Below are the code and all the weights of a small trained network. Each question names an input and a class and asks about switching units off, where a switched-off unit gives its printed mean instead of its output.

import numpy as np


def w(rows, s, z=0):
    codes = np.array(rows[::2]) - 128.0
    scale = np.full(codes.shape[1], s)
    scale[-1] = z or s
    return codes * scale


def norm(h):
    return h / np.sqrt((h * h).mean(-1, keepdims=True) + 1e-5)


def f(y):
    return np.maximum(y, 0)


def log_softmax(a):
    a = a - a.max(-1, keepdims=True)
    return a - np.log(np.exp(a).sum(-1, keepdims=True))


def net(x, mask):
    res = np.array(x, float).reshape(1, 7) / 4 @ E
    u = 0
    for l in range(2):
        y = f(norm(res) @ A[l][:, :-1].T + A[l][:, -1])
        res = res + np.where(mask[u : u + 9], y, B[l][:, -1]) @ B[l][:, :-1]
        u += 9
    return log_softmax(norm(res)[-1] @ U[:, :-1].T + U[:, -1])


A, B = {}, {}
E = w([
[191,175,170,145,159,61,164,88,49],'x0',
[216,105,83,135,80,182,192,128,161],'x1',
[150,109,151,68,129,137,101,78,121],'x2',
[137,91,109,37,161,109,114,138,131],'x3',
[107,138,119,139,153,144,81,55,48],'x4',
[84,163,199,95,1,163,152,140,129],'x5',
[63,141,136,109,173,140,200,152,139],'x6',
],0.0068)
A[0] = w([
[178,118,91,84,128,88,65,128,108,4],'0.n1',
[253,84,66,69,183,158,43,81,192,68],'0.n2',
[100,48,39,209,123,156,152,155,157,50],'0.n3',
[67,221,141,196,154,165,174,202,88,145],'0.n4',
[180,121,123,230,157,159,78,3,56,15],'0.n5',
[81,67,51,55,185,89,122,98,18,49],'0.n6',
[252,5,77,130,152,61,67,55,186,225],'0.n7',
[194,109,141,170,55,91,134,154,113,225],'0.n8',
[156,66,72,218,59,180,147,147,186,11],'0.n9',
],0.0058,0.0035)
B[0] = w([
[84,150,119,178,179,80,157,107,68,147],'0.n1',
[132,211,144,59,122,169,81,139,50,204],'0.n2',
[83,154,108,133,106,181,132,228,133,189],'0.n3',
[176,115,109,118,126,24,85,155,134,209],'0.n4',
[71,249,110,134,159,114,119,43,107,192],'0.n5',
[142,91,137,138,76,160,100,117,209,176],'0.n6',
[185,198,115,66,155,150,159,254,80,253],'0.n7',
[170,128,91,115,128,155,196,117,183,209],'0.n8',
[118,88,80,237,93,200,89,132,149,189],'0.n9',
],0.0072,0.006)
A[1] = w([
[162,143,145,98,56,119,197,80,94,156],'1.n1',
[61,72,223,101,140,58,109,166,206,165],'1.n2',
[2,98,168,92,141,88,99,211,106,117],'1.n3',
[103,146,112,199,228,59,196,167,137,160],'1.n4',
[107,117,123,181,60,159,109,212,150,114],'1.n5',
[36,43,166,107,184,146,76,131,161,81],'1.n6',
[111,174,153,130,212,96,99,69,81,1],'1.n7',
[197,118,159,203,40,126,191,109,141,106],'1.n8',
[115,81,47,165,155,146,99,207,157,94],'1.n9',
],0.0086,0.0042)
B[1] = w([
[169,80,131,66,88,104,124,147,113,208],'1.n1',
[85,96,119,154,199,200,118,138,96,210],'1.n2',
[190,144,178,79,254,126,89,133,117,222],'1.n3',
[240,101,142,27,114,123,121,200,58,254],'1.n4',
[120,125,94,200,128,158,160,125,205,244],'1.n5',
[128,75,234,138,151,88,213,100,139,170],'1.n6',
[54,139,79,183,106,117,112,98,129,194],'1.n7',
[117,60,144,145,31,71,81,45,148,201],'1.n8',
[158,237,79,147,143,158,147,162,128,238],'1.n9',
],0.0098,0.0062)
U = w([
[95,114,134,91,116,138,224,57,101,46],'0',
[40,36,236,173,244,144,127,89,182,151],'1',
[32,246,65,180,128,42,46,46,38,132],'2',
[78,45,146,143,49,175,132,68,167,76],'3',
[29,109,74,153,154,22,219,157,125,2],'4',
[240,189,165,5,236,128,100,217,23,190],'5',
[160,184,28,211,100,219,184,235,225,149],'6',
[212,50,162,99,13,24,145,116,151,158],'7',
],0.013,0.011)

Each question gives the input, the list of numbers given to net, and the class t.
The units are the neurons (one row each of A and B). Each row of codes is followed by its name. A weight is (code - 128) times the scale printed after its matrix; where a second scale follows, it is the last column's (A, B and U).
mask holds one flag per neuron, layer by layer. A switched-off neuron (its flag False) gives its mean, the last column of its row in B, instead of its output. The means were averaged over made-up inputs and are rounded, as every weight is.
A unit's drop is (log p(t) with every unit on - log p(t) with that unit switched off) / (log p(t) with every unit on - log p(t) with every unit switched off).
The circuit of an input: a set's keep is (log p(t) with only the set's units on - log p(t) with every unit switched off) / (log p(t) with every unit on - log p(t) with every unit switched off). Starting from the 12 units with the biggest drops (on a tie, the unit counted first), units are removed one at a time, each time the one whose removal leaves the highest keep (on an exact tie, the one counted first), for as long as the keep stays at least 0.8.
circuit, biggest first: the units of the circuit, biggest drop first
top k neurons: the k neurons with the biggest drops, biggest first
top k neurons in layer l: the k neurons of layer l with the biggest drops, biggest first
drop of u: that unit's drop, to one decimal
input [7,-2,6,2,8,-8,-6], class 2: top neuron -> [1.n7]
input [-1,6,8,0,-5,2,2], class 7: circuit, biggest first -> [1.n9 1.n8]
input [3,1,1,5,7,-5,4], class 2: circuit, biggest first -> [1.n7 0.n5]
input [-4,1,-3,-1,3,7,-1], class 3: circuit, biggest first -> [0.n7 1.n9]
input [-1,6,0,-4,3,3,-2], class 3: circuit, biggest first -> [1.n8 1.n4]
input [-7,-3,8,7,7,8,-4], class 1: circuit, biggest first -> [1.n4 0.n7 1.n6]
input [2,0,7,-4,1,-3,-8], class 2: top 4 neurons -> [0.n5 1.n4 1.n7 1.n3]
input [-2,4,-4,4,0,8,2], class 3: circuit, biggest first -> [0.n7 1.n4 1.n9]
input [6,2,1,-8,8,3,8], class 2: top 3 neurons -> [1.n7 0.n5 0.n7]
input [-8,7,6,3,8,8,1], class 3: top 2 neurons -> [1.n4 0.n7]
input [-4,-7,-4,2,4,-3,1], class 1: top 4 neurons -> [0.n7 1.n6 0.n6 1.n2]
input [-3,-8,-7,8,5,2,4], class 1: top 3 neurons in layer 1 -> [1.n6 1.n2 1.n4]
input [5,-3,0,6,6,-5,4], class 2: top 2 neurons -> [1.n7 0.n6]
input [7,-2,2,-6,-8,1,4], class 7: top neuron in layer 0 -> [0.n7]
input [1,-1,-2,-4,5,-4,-7], class 2: top 2 neurons -> [0.n5 1.n7]
input [-3,1,-3,5,-2,0,0], class 6: top 2 neurons -> [1.n5 1.n4]
input [-5,-8,-6,8,1,-1,2], class 1: top 2 neurons in layer 1 -> [1.n6 1.n2]
input [0,8,8,-5,-2,-1,8], class 7: top 2 neurons -> [1.n8 0.n7]
input [-8,-4,4,8,5,3,2], class 1: top 2 neurons in layer 1 -> [1.n6 1.n4]
input [6,-7,-2,-1,6,-7,-5], class 2: circuit, biggest first -> [1.n7]
input [1,8,5,3,-1,6,6], class 7: drop of 1.n1 -> 0.0
input [-5,-4,0,-3,4,5,3], class 1: drop of 1.n4 -> 0.1
input [-3,-8,-8,-4,-8,-6,2], class 5: drop of 1.n4 -> 0.1
